How the units are linked:
mr: ~>rt, ^>mz
dz: ~>qd, ^>mn
cz: ~>ng, ^>sc
ff: ~>hj, ^>fq
jr: ~>tj, ^>hs
rt: ~>rr, ^>nl
jf: ~>qs, ^>fh
qs: ~>tn, ^>pf
pr: ~>cz, ^>tb
rr: ~>hs, ^>tj
gf: ~>dz, ^>bd
mq: ~>ff, ^>tg
mp: ~>sc, ^>ng
qf: ~>lq, ^>tq
fh: ~>jr, ^>jf
tq: ~>cn, ^>qf
lq: ~>hb, ^>sf
sl: ~>jd, ^>hq
sc: ~>tb, ^>cz
gn: ~>mj, ^>bc
tb: ~>ms, ^>pr
cn: ~>gq, ^>rq
qd: ~>pf, ^>tn
hb: ~>mq, ^>th
bd: ~>gn, ^>gf
pc: ~>pr, ^>ms
ms: ~>sl, ^>pc
dd: ~>bc, ^>mj
hq: ~>pc, ^>sl
pf: ~>fh, ^>qs
bc: ~>gf, ^>gn
th: ~>sf, ^>hb
hj: ~>hq, ^>jd
nl: ~>mz, ^>rt
tn: ~>mn, ^>qd
ng: ~>hd, ^>mp
mf: ~>rq, ^>gq
gq: ~>dd, ^>mf
mz: ~>zh, ^>mr
hs: ~>jf, ^>jr
fq: ~>tg, ^>ff
zh: ~>mp, ^>hd
tj: ~>nl, ^>rr
hd: ~>mr, ^>zh
rq: ~>qf, ^>cn
mj: ~>mf, ^>dd
sf: ~>tq, ^>lq
mn: ~>bd, ^>dz
jd: ~>fq, ^>hj
tg: ~>th, ^>mq

The rows follow the links: the fewer symbols apart two units are, the more alike their rows tend to be.

Each row is also shifted at random along 5 hidden directions that mean nothing.

Known rows, each with its unit:
-115	47	-8	-48	43	-42	24	-17	99	61	69	105	176	74	-169	69	175	-6	-72	44	67	80	65	-88	123	-61	-129	84	-4	-64	93	-184	6	16	-115	-100	44	1	24	-29	5; unit qs
-118	-97	73	-67	16	142	100	-33	-29	100	56	-36	-139	-49	-94	166	-38	139	30	-108	-133	-3	70	-115	83	-66	-38	-125	-224	-124	132	253	38	-127	-148	-134	64	59	-49	114	55; unit tn
-56	-30	32	-32	-31	112	68	134	41	143	-48	9	42	60	16	30	-13	-9	84	-80	9	-22	93	6	-23	-84	-122	10	51	-55	4	-85	60	-29	-80	-60	-12	-45	10	-35	-57; unit bc
110	126	47	-80	-62	-96	-74	65	-109	2	34	-54	-57	-126	-87	9	45	-74	22	-29	-108	-84	-100	-72	-51	81	122	19	44	17	-22	192	-13	23	170	-34	56	58	64	-78	-5; unit fq
7	-23	-59	68	29	-53	5	-106	-17	-112	36	-42	51	-52	188	-9	-53	92	-69	72	47	-41	-57	114	106	118	83	-22	145	16	-2	93	-40	-17	9	-14	-55	118	-83	13	-30; unit hb
-33	-33	-60	108	62	79	30	-24	-8	-44	-14	135	12	55	146	6	-125	-46	65	84	-73	13	4	70	-113	-82	-68	17	21	-34	-41	8	34	-73	-44	22	-37	-23	47	23	22; unit sc
-109	-40	53	-64	-38	89	156	-26	0	96	58	54	-100	-19	150	68	-148	19	34	14	58	60	134	67	80	22	-101	-42	132	-176	15	33	-80	-22	-51	-41	-93	96	27	-24	-38; unit gq
62	140	20	-141	-5	-120	-63	44	-67	35	57	-64	101	-167	-54	-3	177	-44	-43	-44	8	-53	-38	-56	41	129	33	125	61	-47	-80	15	-12	-4	79	-148	79	82	-20	-27	-114; unit rt
122	82	-5	-44	-8	-14	-68	56	-46	-3	14	-18	38	-57	225	-149	-24	-100	33	-6	28	-13	-65	122	-150	105	22	131	-4	19	-137	-126	49	16	44	6	-26	9	14	99	-184; unit jd
93	-61	-7	42	-41	-15	-63	66	-10	-27	-92	-143	46	75	-6	-115	13	68	1	-84	30	-97	-77	47	-13	38	87	-56	20	159	-28	-76	46	54	31	44	9	-71	-65	-11	-13; unit rq
59	-58	55	-39	-139	51	-5	129	-7	75	-103	-181	-224	-102	47	3	-174	66	96	-109	13	-46	44	6	-1	18	119	-114	140	57	12	215	-19	54	97	81	-71	-12	-7	-122	-22; unit qd
-61	41	-36	135	84	-17	29	-27	-21	-89	19	169	266	175	83	39	40	-71	-78	109	-57	-108	-75	50	-23	-25	-43	82	147	-64	70	-134	36	-40	-59	-94	65	71	53	-1	17; unit hj
93	55	50	-77	-74	-33	17	72	-107	25	-23	-66	-51	18	17	-85	-34	-83	50	-90	-24	-50	-57	52	-124	71	50	-14	15	-11	-71	-21	-14	51	147	8	38	0	81	-27	-34; unit hd
2	10	-70	47	64	-103	-105	-104	109	-93	16	-17	93	-120	-75	19	112	60	-114	111	88	-21	-38	-49	145	23	47	89	73	74	-3	19	-18	21	-25	7	-37	22	-109	-12	-2; unit tj
80	81	55	-30	-152	-84	38	181	-139	25	-78	29	-37	151	-76	-31	-63	-186	62	-47	-56	-110	-70	-8	-170	22	69	-71	247	14	-16	-5	-62	92	249	66	53	-20	203	-257	84; unit ng
65	-58	-28	60	-55	-80	-28	-18	-6	-83	-87	-127	13	133	5	-125	-28	41	-51	-3	119	-20	-32	70	22	73	126	-132	97	165	7	-126	-53	118	107	125	-43	-58	-25	-73	59; unit qf
-7	-21	9	-40	-43	80	-19	201	99	135	-81	-1	-81	-162	35	55	-77	-14	119	-35	15	0	107	-48	-6	-81	-66	100	223	-14	-37	99	31	10	-14	-4	-80	-28	3	-157	-97; unit gf
-84	-102	-4	86	-1	31	92	-165	-41	-110	-6	24	-110	-15	50	102	-162	118	-50	84	-46	-9	26	28	84	45	67	-168	92	-39	61	235	-112	-34	21	55	-69	90	-7	-41	135; unit mz

Complete each set of four: the symbols that take the first to the second take the third to the fourth.
Answers are names.
A -53	23	-59	115	102	-46	9	-81	-14	-100	55	108	190	44	75	66	38	-3	-86	124	-52	-80	-71	55	48	13	-1	63	126	-44	63	-7	-15	-73	-45	-89	26	111	-4	10	9
B -91	-37	17	-43	-29	95	116	80	25	124	-16	62	11	63	116	49	-100	-2	48	-9	49	14	97	72	-2	-44	-109	8	152	-124	27	-68	-20	-22	-51	-43	-61	29	38	-48	-88
C 30	-41	-59	55	54	-59	-59	-121	-1	-110	-6	-112	63	-24	-9	-68	62	107	-82	3	26	-24	-63	33	73	74	102	-40	-71	132	-4	-10	2	0	-4	15	21	-25	-104	82	-4
D dz

A -24	-18	-36	111	19	-106	41	-142	37	-134	13	49	63	176	79	-56	-47	18	-123	154	114	34	-17	83	58	45	55	-79	101	51	57	-135	-89	57	50	105	-61	36	55	-64	114
B -99	-32	37	-10	9	102	59	150	17	112	-55	32	136	89	-67	132	64	17	25	-71	-83	-118	-12	-45	46	-85	-77	46	95	-97	102	-1	103	-73	-141	-157	90	28	-12	-20	-41
C -60	18	-25	86	70	65	46	-38	-55	-40	21	155	53	41	106	89	-73	-38	29	70	-127	-35	-24	40	-71	-65	-53	2	-7	-97	35	76	23	-77	-69	-49	17	59	30	62	34
D mj

A -59	-78	-45	72	55	-8	25	-157	8	-93	35	-4	48	-36	126	20	-16	116	-91	54	15	-42	-33	96	117	47	41	-5	0	-16	15	40	-25	-61	-85	-41	-32	92	-114	131	-14
B 14	52	-88	78	112	31	-92	49	97	-4	-6	138	80	-93	67	-5	3	-107	99	97	-53	56	11	-22	-149	-113	-124	193	-25	7	-103	-54	83	-28	-41	18	-19	-105	17	16	-61
C 18	167	-31	-112	35	-189	-84	30	49	10	86	22	195	-137	-92	-1	212	-83	-99	63	145	29	7	-61	99	80	-35	223	219	-27	-46	-150	-52	54	70	-86	2	55	12	-152	-133
D mn

A -55	-40	25	-47	-53	83	77	114	72	126	-60	11	-136	24	-89	96	-86	3	93	-21	14	47	123	-93	-2	-132	-78	-54	92	-31	40	61	-26	20	23	56	-52	-82	98	-179	65
B 103	76	-3	-3	-1	-14	-77	105	-16	6	-36	44	26	-3	74	-87	0	-127	73	28	-32	-22	-60	12	-185	3	2	85	44	41	-76	-67	34	31	82	41	-5	-51	67	-36	-64
C 93	165	-15	-115	-46	-178	-92	25	10	-41	69	45	40	-187	33	-46	79	-107	-53	61	103	10	-27	-25	8	130	40	192	186	-31	-97	7	-51	75	142	13	-47	84	24	-111	-114
D nl

A -56	-10	-2	-35	17	95	8	118	114	135	-27	39	-37	-91	29	45	-29	-19	95	15	42	76	137	-51	-24	-113	-143	99	41	-35	-49	-20	41	5	-112	-7	-69	-66	-1	-53	-82
B 28	6	-9	18	-6	35	-19	15	57	-10	-15	135	-109	19	33	-37	-127	-118	101	90	19	116	34	9	-167	-101	-77	39	-90	-11	-80	-46	1	28	19	155	-60	-107	77	18	46
C 77	-17	-8	-7	14	30	-110	109	40	40	-68	-138	82	-137	41	-63	97	86	13	-115	26	-85	-72	37	17	43	52	89	8	112	-46	-13	87	-8	-78	-67	30	-27	-148	86	-173
D ff

A -21	7	-13	60	55	88	47	15	-18	-4	15	154	18	12	217	6	-152	-86	91	75	-79	8	-10	105	-137	-40	-68	93	13	-86	-47	-8	55	-53	-63	-22	-31	31	33	119	-54
B 33	-68	1	-12	-11	87	-37	95	77	85	-81	-100	-50	82	-27	-96	9	4	62	-85	69	60	59	-22	-57	-86	-52	-42	-151	116	-8	-170	62	76	-53	86	-9	-161	-24	63	-28
C -85	30	43	-103	-72	-79	111	-85	-20	17	94	61	-46	56	-43	51	-21	-11	-79	28	88	45	43	27	112	57	-19	-55	125	-134	51	-28	-113	23	65	4	-31	118	91	-87	59
D rt

A -85	2	-42	106	3	-70	24	-51	3	-90	-15	87	73	-14	-7	140	-64	17	-68	139	-15	-89	-31	-4	98	2	26	-15	300	-54	53	141	-75	3	64	-6	-39	104	30	-180	74
B -20	45	75	-71	-60	-68	109	-58	-167	-14	79	-31	59	114	-77	73	82	11	-113	-68	-70	-107	-83	1	94	115	80	-103	31	-134	91	62	-50	-50	53	-144	135	156	54	21	46
C -91	-16	25	-70	-31	-19	93	-127	81	17	88	100	-77	57	-54	12	-27	-17	-41	86	173	188	136	-37	91	-36	-105	-35	-53	-103	6	-127	-128	40	-36	99	-86	-1	58	-31	68
D nl

A -20	58	24	-124	0	-108	11	-131	38	-21	125	27	-34	-72	-83	5	94	-34	-84	62	122	118	55	-51	109	59	-15	24	-98	-71	-13	-38	-94	26	12	27	-15	36	-4	24	0
B 63	-2	-14	62	18	24	-15	22	-28	-45	-58	48	-52	155	-43	-88	-53	-120	75	33	-67	57	-16	-20	-199	-57	-22	-61	-156	81	-13	-93	35	39	84	119	44	-143	121	8	130
C -23	44	54	-110	-67	-92	83	-105	-35	-4	67	-31	-86	72	-136	14	22	26	-107	39	114	84	73	-78	118	46	42	-144	-12	-31	110	-23	-126	74	103	43	6	51	76	-127	109
D cz

A -66	-29	-12	-18	61	84	8	118	105	131	-35	20	109	88	-94	11	103	-23	71	-61	8	43	53	-65	-36	-131	-156	83	-107	-7	21	-198	94	-39	-142	-82	49	-115	-3	27	-23
B 98	34	44	-98	-67	-45	22	-25	-127	0	30	-99	-40	104	17	-160	17	-24	-22	-76	63	31	-38	76	-71	109	48	-73	-114	15	-52	-142	-36	67	105	39	36	-10	55	63	-19
C -83	31	62	-75	-100	-76	131	-49	30	8	38	35	-66	128	2	37	-83	-4	-98	82	168	86	106	2	113	51	13	-117	223	-93	115	-69	-152	98	115	79	-85	105	142	-231	50
D tq

A -79	-38	-28	106	84	54	51	-153	-27	-71	72	113	-32	-18	140	73	-100	47	-24	111	-84	47	12	66	-4	-17	-30	-31	-107	-74	27	122	-20	-79	-84	-13	-25	56	-20	117	50
B 66	48	-4	41	-43	-109	-109	133	-11	-10	-87	-118	173	61	-214	16	189	31	-90	-76	-53	-232	-135	-98	76	10	125	16	207	121	105	-5	55	46	89	-79	124	16	-24	-165	26
C 50	-3	-54	5	8	-62	-104	17	74	-30	-12	-93	43	-264	130	0	36	89	-68	17	55	-79	-56	66	150	96	95	139	201	62	-67	141	1	-24	-10	-46	-63	109	-163	25	-158
D ff

A 35	-20	-51	53	41	-47	-74	-97	0	-110	-13	-101	29	-56	-3	-42	31	88	-56	18	19	-31	-61	38	77	80	98	-27	-15	99	-18	81	7	0	28	1	-7	19	-112	28	11
B 75	20	28	-19	2	81	-21	77	-104	46	-7	25	-74	-88	49	7	-35	-84	118	-62	-162	-29	-61	-16	-159	-31	-7	28	-136	-43	-82	135	54	-52	11	-34	41	-15	27	80	-30
C -48	-61	16	11	-46	115	5	142	118	109	-59	30	-72	-85	47	71	-101	13	104	-29	25	13	113	-15	-3	-127	-73	53	140	-25	11	69	31	-1	-82	17	-78	-29	-18	-57	-72
D mq

A -25	-36	1	-13	21	85	-1	108	106	103	-64	-24	-22	66	-6	-75	4	-9	77	-53	97	93	92	-21	-69	-124	-105	21	-114	55	-28	-220	66	38	-98	56	-58	-160	-10	47	-47
B -65	-78	-41	115	82	97	34	-148	8	-79	30	102	-89	18	-7	49	-102	17	26	98	-79	122	42	-13	-32	-106	-38	-107	-200	0	-3	98	19	-69	-60	68	-16	-66	-2	116	148
C 31	52	58	-98	-44	-104	8	-105	-56	-29	92	-17	-9	26	17	-77	45	-15	-97	-1	104	53	-32	43	27	126	54	-14	-72	-48	-35	-129	-86	35	45	-2	17	64	28	71	-12
D pf

A -101	-18	25	-28	14	66	57	22	33	91	31	31	6	-21	-145	153	55	56	2	-30	-76	-6	62	-143	90	-97	-87	7	-65	-83	113	101	51	-74	-131	-135	80	9	-10	-12	27
B 3	-32	26	17	-20	71	-18	162	37	82	-116	-35	-4	57	-283	94	76	-4	62	-96	-128	-102	-5	-182	-43	-169	-10	-33	-4	67	72	62	76	3	0	-8	86	-120	30	-133	102
C -89	-28	-93	103	122	-12	-12	-107	83	-84	19	139	82	-51	30	89	-25	2	-37	172	-1	33	35	-8	55	-61	-75	89	66	-31	-23	24	-22	-67	-68	-6	-51	12	-29	-3	41
D tb

A 71	71	5	-126	-31	-40	-64	-10	-63	46	63	-79	-66	-244	91	-89	35	-14	35	-64	47	51	-5	35	-21	121	25	95	-54	-11	-159	67	-32	5	57	-35	-43	38	-44	81	-154
B 49	-141	14	7	-33	116	-16	66	33	34	-115	-99	-82	97	-29	-100	-68	40	80	-118	24	23	29	27	-53	-98	4	-91	-180	118	-40	-101	71	42	-53	98	-40	-142	-51	85	13
C 57	-26	-40	28	-48	-13	-99	97	122	27	-110	-66	-54	-78	-26	-69	-29	-16	55	12	124	21	27	-26	-8	-61	33	52	153	146	-91	-67	15	103	57	146	-95	-136	-23	-116	-28
D pr

A -94	9	42	-87	-55	-11	126	-47	-2	59	72	69	-68	-21	-86	130	-41	-5	-37	21	7	44	104	-54	115	-13	-44	-66	116	-147	61	127	-102	-14	43	-63	-2	91	73	-143	54
B -43	-41	17	-3	-35	78	28	154	117	90	-81	45	-3	73	-17	42	-49	-28	74	-11	50	-1	74	-23	-28	-121	-80	2	114	-14	12	-62	29	38	-72	44	-54	-59	28	-92	-19
C 70	-35	-6	49	-63	-16	-40	115	2	-10	-148	-106	14	145	-224	-40	54	8	6	-100	2	-110	-64	-84	-24	-58	94	-112	25	164	35	-45	42	77	83	87	60	-139	22	-142	135
D th

A 6	79	48	-117	-100	-136	36	-14	-71	0	69	-68	-45	-40	-49	0	3	-8	-87	-6	88	3	15	-20	84	138	58	-47	148	-52	38	35	-115	64	149	-24	-24	118	68	-163	4
B -31	54	52	-86	-10	-61	72	-26	-97	25	88	-39	79	9	-57	47	91	67	-87	-60	-16	-55	-11	-19	136	113	37	-43	33	-114	82	36	-43	-37	10	-164	95	142	9	-24	-21
C -87	-32	58	-19	-25	81	149	126	-54	116	-27	23	108	227	-83	112	11	-3	15	-90	-79	-116	10	-3	0	-70	-87	-83	113	-118	128	-87	42	-42	-35	-137	101	18	104	-86	45
D bc

A -18	114	26	-90	-41	-114	56	-11	-89	6	107	35	139	-22	-28	70	129	-14	-113	-19	-12	-111	-54	2	111	117	17	71	143	-145	30	10	-47	-23	18	-165	71	175	16	-48	-55
B -85	19	34	-72	-35	-29	102	-68	28	21	95	26	36	38	61	14	13	54	-73	27	105	65	81	38	130	87	-54	9	70	-101	49	-95	-77	-3	-41	-44	-50	113	11	13	-48
C 22	5	-64	69	70	45	-60	-26	78	-24	-17	130	-106	-95	45	-32	-100	-94	109	112	-22	149	77	-46	-145	-126	-93	60	-138	35	-99	9	10	-2	-17	139	-75	-150	22	34	45
D mf

A 23	-18	-39	88	84	59	-23	-22	9	-14	-19	82	-75	20	-16	-17	-66	-69	82	63	-105	93	16	-47	-151	-119	-55	-26	-232	56	-25	9	27	-27	-9	97	-8	-126	44	60	108
B 51	-8	20	40	6	99	30	84	-148	20	-31	10	-17	37	198	-60	-133	-33	124	-70	-168	-93	-66	124	-204	30	-9	-1	-44	-19	-51	63	75	-71	-5	-59	39	7	38	106	-56
C 59	44	39	-153	-35	-72	-31	-99	-45	13	94	-120	-182	-196	-70	-36	24	33	-28	-21	48	120	41	-71	58	99	58	-33	-188	-12	-73	115	-83	20	76	39	-6	10	-9	52	-21
D rr

A 72	-62	-3	6	-56	19	-55	53	69	10	-62	-146	-30	-1	177	-173	-66	53	18	-77	152	9	8	137	-1	54	63	16	33	124	-64	-143	36	70	-24	89	-103	-53	-88	76	-132
B 64	48	-17	33	41	8	-84	75	-20	4	-32	75	3	-7	-9	-40	21	-110	99	38	-95	40	-28	-56	-182	-85	-47	72	-135	66	-59	-18	76	11	23	33	22	-99	70	12	47
C -24	43	5	87	19	38	41	76	-53	-17	-17	163	56	31	64	112	-74	-122	54	53	-150	-90	-37	18	-122	-74	-31	30	136	-86	21	77	21	-50	23	-55	29	47	97	-58	40
D qs

